Here is a tiny trained network, its code and every weight. The questions are about switching its units off for an input and a target symbol, where a switched-off unit gives its printed mean instead of its output.

import numpy as np


def w(rows, s, z=0):
    codes = np.array(rows[::2]) - 128.0
    scale = np.full(codes.shape[1], s)
    scale[-1] = z or s
    return codes * scale


def f(y):
    return y / 2 * (1 + np.tanh(0.7978845608 * (y + 0.044715 * y**3)))


def softmax(a):
    e = np.exp(a - a.max(-1, keepdims=True))
    return e / e.sum(-1, keepdims=True)


def log_softmax(a):
    a = a - a.max(-1, keepdims=True)
    return a - np.log(np.exp(a).sum(-1, keepdims=True))


def net(x, mask):
    ids = ['Ψαγζηθμπσ'.index(c) for c in x.split()]
    T = len(ids)
    res = E[ids] + P[:T]
    r = res
    for j in range(3):
        rows = slice(3 * j, 3 * j + 3)
        q, k, v = (r @ M[0][rows].T for M in (Q, K, V))
        z = softmax(np.where(np.tri(T) > 0, q @ k.T / 3**0.5, -1e9)) @ v
        o = O[0][rows]
        res = res + np.where(mask[j], z, o[:, -1]) @ o[:, :-1]
    y = f(res @ A[0][:, :-1].T + A[0][:, -1])
    res = res + np.where(mask[3:11], y, B[0][:, -1]) @ B[0][:, :-1]
    return log_softmax(res[-1] @ U[:, :-1].T + U[:, -1])


Q, K, V, O, A, B = {}, {}, {}, {}, {}, {}
E = w([
[121,155,150,209],'Ψ',
[40,149,224,249],'α',
[28,184,179,53],'γ',
[39,137,104,157],'ζ',
[122,53,250,164],'η',
[179,222,39,137],'θ',
[148,190,200,51],'μ',
[48,186,119,205],'π',
[212,121,105,105],'σ',
],0.015)
P = w([
[62,31,97,21],'0',
[98,77,102,84],'1',
[117,112,98,120],'2',
[130,140,99,150],'3',
[142,162,104,180],'4',
[152,179,103,193],'5',
[158,199,108,221],'6',
[163,211,106,234],'7',
[164,224,109,253],'8',
],0.0068)
Q[0] = w([
[252,50,109,145],'h1',
[98,152,135,228],'h1',
[41,66,67,205],'h1',
[67,214,99,116],'h2',
[65,146,176,128],'h2',
[202,107,171,146],'h2',
[69,163,161,112],'h3',
[130,46,130,146],'h3',
[177,105,20,59],'h3',
],0.02)
K[0] = w([
[190,17,63,119],'h1',
[164,136,174,202],'h1',
[1,128,138,255],'h1',
[137,233,163,107],'h2',
[82,129,209,107],'h2',
[162,78,121,144],'h2',
[88,178,150,150],'h3',
[130,37,164,168],'h3',
[137,69,4,124],'h3',
],0.02)
V[0] = w([
[85,126,186,10],'h1',
[143,47,217,178],'h1',
[83,96,154,84],'h1',
[200,140,172,67],'h2',
[122,139,168,104],'h2',
[144,92,17,196],'h2',
[95,15,112,109],'h3',
[135,73,71,227],'h3',
[231,147,109,129],'h3',
],0.011)
O[0] = w([
[87,114,160,232,60],'h1',
[159,177,220,122,171],'h1',
[88,145,142,175,114],'h1',
[158,97,141,192,146],'h2',
[138,136,119,130,171],'h2',
[70,91,167,116,4],'h2',
[189,135,135,50,77],'h3',
[138,124,244,122,54],'h3',
[124,57,123,181,38],'h3',
],0.011,0.0029)
A[0] = w([
[110,137,120,212,113],'n1',
[172,209,160,194,189],'n2',
[127,118,191,85,186],'n3',
[199,105,141,193,3],'n4',
[129,221,118,149,98],'n5',
[126,39,88,129,93],'n6',
[83,13,210,52,129],'n7',
[188,117,175,136,79],'n8',
],0.011,0.0039)
B[0] = w([
[113,77,128,93,179],'n1',
[114,80,62,105,248],'n2',
[162,77,94,152,188],'n3',
[149,218,153,173,179],'n4',
[149,138,201,193,237],'n5',
[106,108,206,136,183],'n6',
[189,170,37,5,159],'n7',
[70,152,175,118,182],'n8',
],0.015,0.011)
U = w([
[222,3,88,61,225],'Ψ',
[155,131,228,218,220],'α',
[138,212,61,181,55],'γ',
[44,158,44,69,178],'ζ',
[12,176,87,185,54],'η',
[41,24,116,108,73],'θ',
[165,56,4,185,54],'μ',
[3,231,167,125,61],'π',
[90,122,101,145,1],'σ',
],0.0058,0.0027)

Each question gives the input, a string of symbols that net reads in full, and the target symbol t.
The units are the heads (3 rows each of Q, K, V and O) and the neurons (one row each of A and B). Each row of codes is followed by its name. A weight is (code - 128) times the scale printed after its matrix; where a second scale follows, it is the last column's (O, A, B and U).
mask holds one flag per unit, heads first, then neurons. A switched-off unit (its flag False) gives its mean, the last column of its rows in O or B, instead of its output. The means were averaged over made-up inputs and are rounded, as every weight is.
A unit's drop is (log p(t) with every unit on - log p(t) with that unit switched off) / (log p(t) with every unit on - log p(t) with every unit switched off).
The circuit of an input: a set's keep is (log p(t) with only the set's units on - log p(t) with every unit switched off) / (log p(t) with every unit on - log p(t) with every unit switched off). Starting from all 11 units, units are removed one at a time, each time the one whose removal leaves the highest keep (on an exact tie, the one counted first), for as long as the keep stays at least 0.8.
units of the circuit, in order: the units of the circuit, biggest drop first
unit that matters most: the unit with the biggest drop
k most important neurons: the k neurons with the biggest drops, biggest first
heads that matter: for each layer, one digit per head in row order, 1 if its drop is at least 0.15 and else 0, layers parted by /
input σ μ ζ γ σ σ σ ζ ζ, target γ: units of the circuit, in order : h3; h2; n5
input σ π θ ζ, target ζ: heads that matter : 110
input γ ζ Ψ σ σ η π, target γ: unit that matters most : h1
input η σ π γ θ ζ ζ Ψ, target γ: heads that matter : 101
input σ σ ζ α ζ σ ζ σ, target α: 2 most important neurons : n4; n7
input σ θ σ σ π η, target Ψ: units of the circuit, in order : h3; n7
input σ σ σ σ σ μ σ ζ, target μ: units of the circuit, in order : h2; h3
input ζ Ψ η σ η ζ Ψ σ μ, target μ: units of the circuit, in order : h3; h2; n2
input ζ σ ζ σ Ψ, target Ψ: heads that matter : 111
input ζ α η γ μ ζ, target μ: units of the circuit, in order : h2; n8
input σ α σ σ σ μ θ θ, target θ: units of the circuit, in order : h3; h2; n1
input θ σ η, target Ψ: 2 most important neurons : n3; n2
input σ σ Ψ σ ζ α η ζ, target α: 3 most important neurons : n5; n7; n3
input σ σ σ, target α: units of the circuit, in order : n2; h2
input σ ζ σ π, target π: units of the circuit, in order : h2; h3
input α Ψ π σ π, target α: 4 most important neurons : n5; n7; n3; n8
input η θ ζ ζ σ π π, target π: unit that matters most : h2
input η σ Ψ Ψ, target Ψ: heads that matter : 101
input α σ μ η ζ σ σ α ζ, target α: units of the circuit, in order : n5; h3
input σ π η π ζ γ Ψ, target γ: unit that matters most : h1
